Here is a tiny trained network, its code and every weight. The questions are about switching its units off for an input and a class, where a switched-off unit gives its printed mean instead of its output.

import numpy as np


def w(rows, s, z=0):
    codes = np.array(rows[::2]) - 128.0
    scale = np.full(codes.shape[1], s)
    scale[-1] = z or s
    return codes * scale


def f(y):
    return y / 2 * (1 + np.tanh(0.7978845608 * (y + 0.044715 * y**3)))


def log_softmax(a):
    a = a - a.max(-1, keepdims=True)
    return a - np.log(np.exp(a).sum(-1, keepdims=True))


def net(x, mask):
    res = np.array(x, float).reshape(1, 2) / 4 @ E
    y = f(res @ A[0][:, :-1].T + A[0][:, -1])
    res = res + np.where(mask, y, B[0][:, -1]) @ B[0][:, :-1]
    return log_softmax(res[-1] @ U[:, :-1].T + U[:, -1])


A, B = {}, {}
E = w([
[95,73,71,91,1,178,200,153,29,5,199],'x0',
[225,205,83,32,114,223,67,242,148,139,113],'x1',
],0.0079)
A[0] = w([
[14,51,141,212,108,49,202,56,120,104,152,185],'N1',
[88,74,52,85,64,141,202,125,59,37,204,208],'N2',
[87,81,156,185,144,54,176,49,101,118,164,176],'N3',
[235,207,174,122,182,152,50,177,198,205,71,201],'N4',
[91,62,158,195,147,65,164,76,108,145,122,183],'N5',
[114,149,216,184,205,42,131,48,125,176,95,148],'N6',
[75,120,175,195,168,20,112,45,184,176,81,194],'N7',
[201,173,67,1,105,213,129,250,147,133,127,207],'N8',
[156,132,61,55,57,227,129,211,86,69,161,189],'N9',
[212,240,147,157,175,108,30,132,187,220,47,221],'N10',
[66,52,121,155,58,118,204,113,78,71,226,136],'N11',
[88,69,72,101,8,145,190,119,28,4,224,255],'N12',
[128,156,169,158,157,4,125,72,154,157,102,161],'N13',
],0.0057,0.0039)
B[0] = w([
[190,32,209,154,185,96,205,69,94,117,127,213],'N1',
[203,164,93,102,91,149,166,96,81,55,135,222],'N2',
[169,28,206,142,161,74,144,93,110,132,149,188],'N3',
[57,235,104,105,196,142,41,127,91,96,49,235],'N4',
[167,52,206,145,170,55,136,91,124,143,131,182],'N5',
[154,108,211,175,88,141,123,107,197,160,132,193],'N6',
[136,108,213,156,92,121,111,89,205,133,102,205],'N7',
[109,237,43,63,162,47,152,254,79,215,131,231],'N8',
[190,200,15,71,81,187,169,189,186,148,187,213],'N9',
[20,204,116,149,181,153,63,109,150,144,39,242],'N10',
[163,137,149,118,142,169,158,75,23,76,99,201],'N11',
[210,176,119,85,66,131,204,92,52,44,170,255],'N12',
[126,130,219,196,74,129,95,78,175,158,107,178],'N13',
],0.0061,0.013)
U = w([
[78,91,119,155,80,105,106,191,136,150,197,138],'0',
[141,77,193,119,168,40,168,67,74,95,134,178],'1',
[142,48,192,195,152,58,170,116,248,215,142,63],'2',
[168,186,28,46,72,176,179,194,158,140,215,169],'3',
[70,174,186,161,152,153,58,63,217,146,71,172],'4',
[51,180,47,81,212,110,91,192,84,169,67,186],'5',
[155,135,103,115,105,254,178,60,102,89,151,5],'6',
],0.0047,0.002)

Each question gives the input, the list of numbers given to net, and the class t.
The units are the neurons (one row each of A and B). Each row of codes is followed by its name. A weight is (code - 128) times the scale printed after its matrix; where a second scale follows, it is the last column's (A, B and U).
mask holds one flag per neuron, in row order. A switched-off neuron (its flag False) gives its mean, the last column of its row in B, instead of its output. The means were averaged over made-up inputs and are rounded, as every weight is.
A unit's drop is (log p(t) with every unit on - log p(t) with that unit switched off) / (log p(t) with every unit on - log p(t) with every unit switched off).
The circuit of an input: a set's keep is (log p(t) with only the set's units on - log p(t) with every unit switched off) / (log p(t) with every unit on - log p(t) with every unit switched off). Starting from the 12 units with the biggest drops (on a tie, the unit counted first), units are removed one at a time, each time the one whose removal leaves the highest keep (on an exact tie, the one counted first), for as long as the keep stays at least 0.8.
circuit, biggest first: the units of the circuit, biggest drop first
unit that matters most: the unit with the biggest drop
k most important neurons: the k neurons with the biggest drops, biggest first
drop of u: that unit's drop, to one decimal
input [0,2], class 5: 2 most important neurons -> [N12; N2]
input [-7,-5], class 2: circuit, biggest first -> [N5; N6]
input [5,1], class 3: unit that matters most -> N9
input [1,2], class 3: 2 most important neurons -> [N10; N4]
input [0,4], class 5: circuit, biggest first -> [N12; N8]
input [0,8], class 5: circuit, biggest first -> [N4; N8]
input [0,7], class 5: 2 most important neurons -> [N12; N4]
input [1,8], class 5: 3 most important neurons -> [N12; N4; N8]
input [4,0], class 3: drop of N1 -> 0.1
input [-1,-8], class 2: drop of N7 -> 0.2
input [-1,-5], class 2: drop of N2 -> 0.1
input [3,0], class 3: drop of N8 -> -0.2
